Below is a small trained network, with its code and all its weights. Each question gives an input and a class and asks what happens when units are switched off, that is, made to give their printed mean instead of their output.

import numpy as np


def w(rows, s, z=0):
    codes = np.array(rows[::2]) - 128.0
    scale = np.full(codes.shape[1], s)
    scale[-1] = z or s
    return codes * scale


def norm(h):
    return h / np.sqrt((h * h).mean(-1, keepdims=True) + 1e-5)


def f(y):
    return y / 2 * (1 + np.tanh(0.7978845608 * (y + 0.044715 * y**3)))


def log_softmax(a):
    a = a - a.max(-1, keepdims=True)
    return a - np.log(np.exp(a).sum(-1, keepdims=True))


def net(x, mask):
    res = np.array(x, float).reshape(1, 3) / 4 @ E
    u = 0
    for l in range(4):
        y = f(norm(res) @ A[l][:, :-1].T + A[l][:, -1])
        res = res + np.where(mask[u : u + 7], y, B[l][:, -1]) @ B[l][:, :-1]
        u += 7
    return log_softmax(norm(res)[-1] @ U[:, :-1].T + U[:, -1])


A, B = {}, {}
E = w([
[130,123,128],'x0',
[114,135,213],'x1',
[70,2,147],'x2',
],0.0081)
A[0] = w([
[189,160,157,58],'L0N1',
[54,83,68,167],'L0N2',
[178,205,61,252],'L0N3',
[140,222,138,74],'L0N4',
[196,103,143,63],'L0N5',
[55,44,235,148],'L0N6',
[71,255,172,155],'L0N7',
],0.0066,0.0017)
B[0] = w([
[183,126,100,133],'L0N1',
[239,88,200,180],'L0N2',
[138,4,195,222],'L0N3',
[215,117,106,166],'L0N4',
[88,156,127,116],'L0N5',
[252,103,125,254],'L0N6',
[183,15,158,191],'L0N7',
],0.0044,0.0043)
A[1] = w([
[96,136,12,5],'L1N1',
[65,132,129,43],'L1N2',
[105,142,205,76],'L1N3',
[90,186,198,68],'L1N4',
[62,151,140,24],'L1N5',
[123,217,123,76],'L1N6',
[156,165,121,221],'L1N7',
],0.011,0.0011)
B[1] = w([
[22,255,39,220],'L1N1',
[179,203,203,16],'L1N2',
[89,187,36,232],'L1N3',
[35,85,124,136],'L1N4',
[129,217,163,2],'L1N5',
[221,49,175,139],'L1N6',
[137,102,97,238],'L1N7',
],0.0065,0.0012)
A[2] = w([
[79,166,209,172],'L2N1',
[125,178,159,171],'L2N2',
[187,38,55,198],'L2N3',
[102,171,165,166],'L2N4',
[181,101,48,250],'L2N5',
[168,146,216,63],'L2N6',
[126,151,254,57],'L2N7',
],0.0088,0.0012)
B[2] = w([
[103,128,66,128],'L2N1',
[125,104,94,121],'L2N2',
[120,170,155,255],'L2N3',
[136,73,79,116],'L2N4',
[29,213,171,203],'L2N5',
[76,114,102,170],'L2N6',
[4,255,18,166],'L2N7',
],0.0064)
A[3] = w([
[178,32,95,118],'L3N1',
[139,93,219,202],'L3N2',
[44,88,146,61],'L3N3',
[51,115,67,103],'L3N4',
[93,147,185,72],'L3N5',
[254,203,59,253],'L3N6',
[127,129,125,126],'L3N7',
],0.0093,0.0022)
B[3] = w([
[152,107,199,150],'L3N1',
[141,224,173,255],'L3N2',
[42,136,77,184],'L3N3',
[82,238,202,190],'L3N4',
[218,175,41,162],'L3N5',
[49,3,196,240],'L3N6',
[117,125,124,127],'L3N7',
],0.0054,0.0041)
U = w([
[112,180,194,220],'0',
[32,155,93,126],'1',
[146,63,203,155],'2',
[216,198,149,58],'3',
[239,75,9,14],'4',
[216,82,31,2],'5',
],0.016,0.0087)

Each question gives the input, the list of numbers given to net, and the class t.
The units are the neurons (one row each of A and B). Each row of codes is followed by its name. A weight is (code - 128) times the scale printed after its matrix; where a second scale follows, it is the last column's (A, B and U).
mask holds one flag per neuron, layer by layer. A switched-off neuron (its flag False) gives its mean, the last column of its row in B, instead of its output. The means were averaged over made-up inputs and are rounded, as every weight is.
A unit's drop is (log p(t) with every unit on - log p(t) with that unit switched off) / (log p(t) with every unit on - log p(t) with every unit switched off).
The circuit of an input: a set's keep is (log p(t) with only the set's units on - log p(t) with every unit switched off) / (log p(t) with every unit on - log p(t) with every unit switched off). Starting from the 12 units with the biggest drops (on a tie, the unit counted first), units are removed one at a time, each time the one whose removal leaves the highest keep (on an exact tie, the one counted first), for as long as the keep stays at least 0.8.
units of the circuit, in order: the units of the circuit, biggest drop first
unit that matters most: the unit with the biggest drop
k most important neurons: the k neurons with the biggest drops, biggest first
top k neurons in layer l: the k neurons of layer l with the biggest drops, biggest first
drop of u: that unit's drop, to one decimal
input [5,-7,-6], class 1: units of the circuit, in order : [L3N6]
input [7,-5,0], class 0: 2 most important neurons : [L3N4; L0N3]
input [2,4,-5], class 2: 3 most important neurons : [L0N4; L3N6; L0N1]
input [-1,3,-3], class 3: top 2 neurons in layer 2 : [L2N6; L2N1]
input [2,-2,2], class 3: 2 most important neurons : [L0N2; L3N6]
input [-3,3,3], class 3: 2 most important neurons : [L0N6; L3N6]
input [6,-8,-6], class 1: 2 most important neurons : [L1N1; L3N6]
input [2,-7,-5], class 1: 4 most important neurons : [L1N1; L3N6; L3N2; L0N6]
input [1,-7,-6], class 1: 2 most important neurons : [L1N1; L2N5]
input [8,-3,1], class 0: 2 most important neurons : [L0N2; L2N5]
input [3,3,-3], class 3: 4 most important neurons : [L0N4; L0N6; L0N2; L3N5]
input [-3,0,0], class 3: 2 most important neurons : [L3N6; L3N2]
input [7,-3,1], class 0: 2 most important neurons : [L0N2; L2N5]
input [2,-6,-8], class 2: 2 most important neurons : [L3N6; L2N7]
input [-5,-5,4], class 0: unit that matters most : L3N4
input [6,-5,6], class 0: top 4 neurons in layer 0 : [L0N3; L0N7; L0N2; L0N4]
input [5,5,-7], class 2: 2 most important neurons : [L3N6; L0N4]
input [-6,-6,6], class 0: top 2 neurons in layer 2 : [L2N7; L2N6]
input [4,-3,4], class 0: top 2 neurons in layer 3 : [L3N2; L3N6]
input [-2,2,-2], class 3: top 2 neurons in layer 0 : [L0N6; L0N7]
input [-8,-8,6], class 0: most important neuron : [L3N4]
input [0,2,-1], class 3: top 2 neurons in layer 0 : [L0N7; L0N6]
input [-7,-6,3], class 0: top 2 neurons in layer 3 : [L3N4; L3N6]
input [0,-2,-8], class 2: drop of L3N6 : 0.5
input [4,1,-8], class 2: drop of L3N6 : 0.4
input [-3,-3,-8], class 2: drop of L3N6 : 0.6
input [8,-3,2], class 0: unit that matters most : L0N2
